Each row has a name. After each piece below comes the name of the row it's from, unless a question asks for something else. Each question is about the rows just above it. Places in a row count from 1.

Z412: [156  87 129 165 121 123 130 132 126 125 127 118 132 136 121 125 123 136
 123 121 128 124 136 134 126 134 122 132 137 122 124 132 138 126 126 134
 114 121 133 136 126 135 128 126 120 128 135 121 121]
Z458: [ 85  68  92 153 172 122 102 185  47  79  68 122 115  78  90 106 168  85
  62 141 118 157  92 165  89  70 100 141  83 119 178 134  60 150  28 151
 108 114  93 165 110 238 162 205 117 143  68 131 148]
Z368: [109 139 115 101 128 109 137 150 106 108 124  74 140 155  87 111 112 166
  93  98 128 109 157 163 102 148 105 152 159 102 115 135 167 122 106 155
  62  92 141 171 123 174 135 128  97 137 151 100 104]
The row with [155  87] is : Z368
At which places does Z368 hold [166]? : 18

Z709: [133  70 135  69 110 185  70  69  65  92  59  72 136  95 173 134 136 139
  70 113 128 132]
Z989: [139 137 133 135 172 128 132 207 133 209 136 133 132 216 129 139 113 128
 132 134 136  70]
Z536: [137 139 133  63 124 195 129 123  55 118  51  62 130 121 183 159 129 197
  80 120  61 137]
Z39: [133 190 136  91  93 156 145  68  92  67  87 100 147  71 147 132 150 159
 196 135  88 196]
Places of [134] in row Z709: : 16
Places of [70] in row Z709: : 2 7 19
Places of [196] in row Z39: : 19 22
Which row holds [137 139 133]? : Z536
q: [139 113 128 132 134 136  70] : Z989

Z173: [206 145 210 208 206  44]
Z981: [110 209 210 208 206  44]
Z56: [140 141 144 111 109  83]
Z644: [140 141 144 111 109 135]
Z272: [156 156 144 144 156 144]
Which row holds [206 145 210 208 206  44]? : Z173
At which places does Z272 hold [144]? : 3 4 6

Z409: [ 84 135 131 169 128  91 105  14 156  61 108  90 131  73 105 121  85  80
 149 178 184 160 126 119 143]
Z498: [144 110 102 159 148 107 117 129 127 125 145 121 107 105 119 113 133 132
 142 115 115 112 128  98 135]
Z617: [131  97 143 154 144  92 120 109 181 109 123  90 127 113  95 130 110 159
 162 166 174 158 103 107 159]
Z475: [172 104  82 151 156 127 134 138 155 147 166 123 101 101 112 125 131 146
 161 133 105 109 122  77 129]
Z849: [139 120 158 118 117 111 136  71 186 132 125 111 173 134  97 186  96 122
 139 154 184 165 108 125 145]
Z136: [125 111 173 134  98 175 134 136 136  85 136 117 136 121 166  86 132 152
 121 137 126 145 128 140 142]
Z106: [126 116 160  99 110 162 128 160 160 160 160 126 126 144 149 128 127 128
 160 143 128 126 161 155 134]
Every place of [160] in Z106: : 3 8 9 10 11 19
q: [116 160  99 110 162 128 160] : Z106
Every place of [134] in Z106: : 25
Places of [119] in row Z409: : 24
Every place of [126] in Z106: : 1 12 13 22
q: [125 111 173 134  97] : Z849

Z905: [184 148 169 113 116 117]
Z342: [ 68 200  80 135  96 216]
Z486: [ 86 112 124 158 155 163]
Z361: [150 210 205  78 174 207]
Z355: [139  79 152 157 165 104]
Z636: [160 111 205 174  78 169]
Z507: [184 148 169 108 140 111]
Z967: [161 116 169 161 161 169]
Places of [161] in row Z967: : 1 4 5
Places of [150] in row Z361: : 1
[139  79] is in which row? : Z355
q: [205  78 174] : Z361
Where do [148 169 113 116] appear? : Z905

Z800: [144 238  82 192  54 162  36]
Z976: [ 52 169  56 185  67 199  82]
Z795: [ 90  30 185  78 157  78 231]
Z727: [187 128 192 139  98  49 157]
Z365: [160  84 214 165 121  58 144]
Z280: [ 44 126 155 222  19 113 146]
Z687: [ 40 165  64  99 130 208  96]
Z627: [156 211  30 156 159 156  30]
Z956: [157 234 183 160  58  58  49]
Every place of [156] in Z627: : 1 4 6
The row with [156 211] is : Z627
[ 54 162] is in which row? : Z800

